[  6.0   6.7  19.2 -19.1   3.9 -27.7  17.3  -4.0  -2.7  -1.7  19.4  11.7
   8.7   3.6  -3.4   2.3  -5.9 -10.5 -17.9  -1.2  -1.1 -15.0   1.9   1.0
  14.5 -12.3   4.8  27.9   8.4 -11.8  -2.5   0.4   7.9   1.9   3.5 -39.8
   3.0  -5.2  26.1  -3.8   0.3  -4.6  18.7  -3.3  10.4   9.3   5.3 -14.8
 -12.8  11.3   0.4  -3.2  -7.3  -6.5]
H
[  5.3   6.4  17.8 -28.6  -8.4  21.6  14.6   3.9  -8.6  -1.0   0.5  -4.0
  10.7   8.4  -3.4   2.0  -0.3 -33.1  -1.9 -10.4   8.9   2.5  -2.8  -5.9
   7.6  -0.1  14.3  72.9   0.3 -11.7  -0.8  13.0  14.7   3.1  -2.2  -4.6
  12.9   6.8  36.9  -2.1  -7.0   0.8 -16.5   0.8  -4.9  21.9   2.4  -4.7
 -11.2 -19.5  -1.3 -28.4  -4.1 -12.5]
H
[-18.8 -13.1   4.7 -24.5  -6.0   9.0 -39.4   7.1   5.4  10.9 -16.7 -11.2
  -6.5 -14.6   2.6   1.6  -4.3 -14.5 -12.9   4.6  -3.6   8.5 -13.8   4.7
   0.7   4.5  -1.1  -3.0  -8.4  -6.5  -1.1  -2.0  23.0  -7.0 -13.1 -14.4
  -5.9  17.9   0.2  -0.8   5.3   2.4  23.7   4.4  -5.7  -5.8  -1.3   5.7
  -2.3  19.1  -8.2 -51.6  16.6  -4.2]
F
[ -2.5   1.9  16.1  -3.5   6.7   1.1  -4.9   5.2   0.3  -1.6   1.2   0.7
   4.3  -0.8   5.9   0.3  -0.7  26.4  -2.1  -5.4 -20.5  -1.4  -3.4  -0.1
  -6.5   2.9 -11.0 -20.3   1.9   5.9  -0.9 -34.3   7.1  -0.4   3.1 -11.3
  -1.3 -22.8  -4.8  -8.1   0.6  -4.2  23.6   0.5   1.0  -2.8  12.7   4.8
   1.5   5.9  -1.0 -23.5   8.4   4.8]
F
[-13.0 -17.8 -31.6   2.2  17.3 -14.3 -48.8   3.0  13.3   5.2 -12.0   2.6
 -17.1 -14.0  10.0  -4.6  -6.8 -17.7 -21.1  26.2 -38.4  19.0  -5.1  -0.1
   0.2  -1.4 -11.9 -31.9 -13.8  20.8  -4.6 -14.6  12.2   6.5   0.5 -42.9
  -9.4   0.5 -12.1 -11.1  16.9  -4.4  60.2   2.7   1.8 -32.3 -12.9   7.5
   0.9  60.8  -5.3 -44.9  27.1 -11.3]
F
[  8.3   8.6   7.9  -7.8   2.2   6.2   0.6   6.9  -7.5  -9.4   1.4   1.9
   9.7   6.0   4.8   1.3  -6.5   7.1  -3.8  -0.5 -21.2   7.5   3.9  -4.1
 -13.8   0.9  -4.7  17.6  -1.9  14.3  -1.9 -27.6   8.8   1.4   1.6 -17.2
   8.1 -21.1   2.7   1.3  13.2  -2.8  12.7  -1.4  -7.0   0.1  11.4   3.8
  -6.5   3.4  -3.0 -23.2   6.3   4.6]
H
[  4.6   2.4  -4.4 -52.4 -18.2   9.1  -3.6   1.5 -10.7  -6.3  17.4   2.9
  27.4  -3.1   4.2   1.8  -7.4 -53.5 -23.6  -8.5  39.4  -6.3  -2.7   4.9
  -4.4 -12.9  21.0  46.9   4.6 -31.4  -5.2  43.3  32.3 -11.3 -15.7 -22.0
   2.5   2.7  39.0   6.4 -23.8   8.6  17.5   1.9   1.1  25.2  14.5  -1.5
 -21.2   8.1  -2.3 -28.7   8.7 -16.9]
H
[ -3.0  -7.6  14.7 -33.0 -20.1  24.6  -2.2  -4.1   2.0  -0.5   3.2  -6.5
  11.2  -0.6  -1.9   5.1  -2.0 -46.0 -16.4   0.2  12.8   5.6 -12.7  -5.3
   8.0   2.2  13.8  44.5  -3.0 -14.3  -0.9  24.9  29.1  -7.3  -6.9 -24.7
   1.0  11.3  26.3  -1.6  -9.8  -0.8  19.4   3.2   1.6  10.6   3.5   2.3
 -14.4   2.9  -4.3 -40.0   6.4 -13.7]
D
[-23.3  -6.7  41.5 -14.7 -11.9  25.2 -13.8   7.3   5.1   8.8 -23.8 -13.6
  -7.0  -9.9  -4.3   2.4  -0.6   1.8  -0.8  -6.0  -4.7  15.5 -17.2  -5.0
  10.7  13.3   0.6  14.5 -10.0  -3.4   2.1 -17.3  13.4  -6.0  -2.2  -2.6
  -3.1   7.7   8.8  -4.3   9.9   1.7   8.7   9.0  -8.9  -1.2  -2.8   6.4
  -3.9  -5.3  -5.2 -63.0  10.6   1.2]
F
[-23.0  -4.6  18.5 -17.9  -2.6  18.5 -26.3   8.3  -1.3   9.6 -27.2 -12.8
  -5.9 -17.3   0.1   1.3   0.2  17.7   1.8   2.1  -7.0  15.6 -13.3  -6.8
  -4.3  14.5  -6.9  -7.4  -7.7  -1.2   5.7 -27.5   2.1  -9.7  -8.3  12.2
  -4.5   1.6  -4.1   1.1  14.9   3.2   5.5   0.2 -12.1  -0.2   1.8   7.7
   3.4  -2.9  -2.2 -52.4  14.9   5.9]
F
[-20.6  -0.4  73.6 -33.8 -21.1  36.9   8.2   2.2   6.4   4.0 -23.0 -17.5
   4.0  -0.1 -12.1  10.7  -0.2 -14.1   0.1 -20.5   5.2   7.6 -14.7  -3.0
  17.6 -26.1  23.4  61.9  -3.9 -21.5   5.4  -0.6  30.9   6.0  -4.8   6.2
   2.8  16.1  31.1 -10.2  -1.8  -8.3  -7.9  -3.8  -1.5  13.2   0.5  -0.3
 -12.7 -23.5  -1.6 -60.8  -0.1  -0.1]
D
[  2.1  12.5  22.1 -21.4   6.1 -11.0  -1.3   1.6  -5.2  -5.7  17.0   5.5
   2.7  -2.7  10.0   0.1  -5.7  -6.5 -17.1  -3.5  -7.4 -12.9   0.1   0.9
   1.5 -10.5   0.7  -2.0   0.2   3.8  -3.8 -19.7  26.5  -2.1  -0.7 -32.5
  -8.5 -16.8  17.9  -8.4   4.1  -6.4  46.3   0.6   8.1   5.0  20.2   1.5
 -11.0  19.7  -3.0 -31.8  10.0  -3.1]
D
[ 19.5   5.0 -31.3 -10.4   0.6 -14.3  -2.4   1.8  -5.8 -15.0  29.3  17.0
   8.0  12.3   9.1  -0.7  -5.9 -63.6 -22.7  12.5 -10.6  -7.9   8.5   3.6
   0.8 -19.4   5.6  38.3   5.7  11.5  -5.7  21.3  20.6  11.6   0.8 -45.7
   1.4  -9.6  20.0  -2.4  -0.6  -7.2  42.8  -0.4   3.1  -3.4   1.9  -7.0
 -18.2  37.0  -9.1  -2.4   4.7 -25.4]
H
[-18.8   0.1  29.1 -21.9  -3.9   1.5  -9.3  -3.1   7.5  -2.9   6.8  -5.9
   2.1   1.2  -1.7   0.3  -7.4 -38.7 -17.0  -0.2  -8.5   6.0  -7.6  -1.1
  13.2  -1.5  12.7  27.5  -2.7  -1.9  -3.6   4.5  27.7   7.9  -0.9 -31.3
  -3.9   6.8  19.6  -6.3   2.1  -2.8  40.6   1.5   0.2  -0.7  -0.2  -4.1
 -11.7  19.0 -10.2 -48.2  11.3 -12.8]
F
[ -0.5  -1.6  -2.6 -41.1  -5.3   1.0 -12.9   5.3  -3.1   2.9  -4.3  -2.4
   6.3  -9.4  -3.2   4.1  -5.5 -18.5 -11.1   3.4   6.2   7.8  -9.9   0.7
  -1.6  -4.6   2.9  30.0   6.4  -3.3  -1.1  13.7  -5.1  -5.6  -6.9 -16.4
   2.5   5.1  13.0   0.6  -1.8  -0.3   7.0   2.2   0.1   1.1   2.3   5.4
  -5.5  14.2  -0.7 -25.3   9.6  21.4]
D
[ -6.6 -10.1 -45.8 -10.8  10.1 -10.3 -39.1   7.7   2.8   2.9 -11.2   3.0
  -6.4 -17.5  14.5  -3.2  -7.7  -8.4 -19.6  15.5 -21.7  18.8  -6.0   1.9
 -17.5  -4.1 -14.8 -32.5  -5.4   2.6  -2.3 -17.3   9.6  -4.4  -4.6 -31.1
 -12.0  -5.5 -23.1  -2.9  11.0  -6.7  48.1   6.1  -2.3 -22.2   5.5   6.8
   0.5  47.5 -16.3 -36.5  24.7  -4.2]
F
[-12.2  -1.6  23.7 -26.3  -3.9  23.8 -30.0  11.4   2.1  -5.3  -8.9  -7.6
   6.0 -10.2  18.9  -4.1  -1.5   4.3 -10.0 -14.7 -14.9  11.0  -2.3   1.3
 -13.3   4.3  -2.0 -27.6  -5.9  18.0  -3.3 -34.1  41.9 -12.7  -1.0 -16.2
 -12.5 -24.4  -5.8  -8.7  11.6  -2.9  34.3   4.1  -4.1  -5.4  18.6  20.1
  -6.5  17.6 -11.4 -73.6  28.6   2.2]
F
[  5.4   5.3 -11.4 -34.4   0.7   3.1 -24.8   6.4  -5.6  -2.2   9.5  10.0
   9.1   2.9  18.9   2.9 -12.0  -0.5 -14.3  -7.7  -7.6   0.0  -0.5   2.6
 -34.9  -8.3   0.8 -19.4  -4.1   9.9   0.0 -26.2  29.9 -21.0  -6.2 -28.6
  -3.8 -34.7   4.3  -3.2   2.5  -0.4  53.8   3.9  -3.0   6.6  25.7  11.1
  -9.3  31.5  -8.7 -54.3  22.3  -2.5]
D
[ -0.3   6.1  29.8 -33.9   0.1 -20.2  13.7   5.3  -6.4 -10.9  27.8   9.6
  10.1   8.0  -5.7   5.9 -12.7 -27.3 -23.5  -6.4   4.7 -20.0   2.0   5.8
  10.2 -17.0  11.5  30.5  16.5  -4.6  -5.7   3.1  19.9   1.4  -0.4 -53.6
  18.6 -14.7  37.9  -8.9  -4.4  -6.8  44.7  -1.7  11.5  16.7  11.9  -9.7
 -18.2  23.8   0.9 -25.9   5.3 -11.4]
H
[ -6.8  10.5  13.7 -44.9  -4.0 -10.5  -6.2   0.7  -7.0 -13.4  19.3  10.0
  20.7  -1.5  20.5   0.9  -4.6 -11.2 -26.8 -16.7  10.5 -14.0   1.2  -0.9
  -7.4 -20.9   8.9 -14.5   6.8  -5.2  -8.6  -9.0  38.5 -13.9  -6.8 -34.9
 -10.4 -27.9  18.2  -6.7 -11.0  -3.3  55.8  -4.5   9.5  20.6  30.9   2.4
 -15.6  26.1  -3.4 -45.6  16.9  -3.5]
H
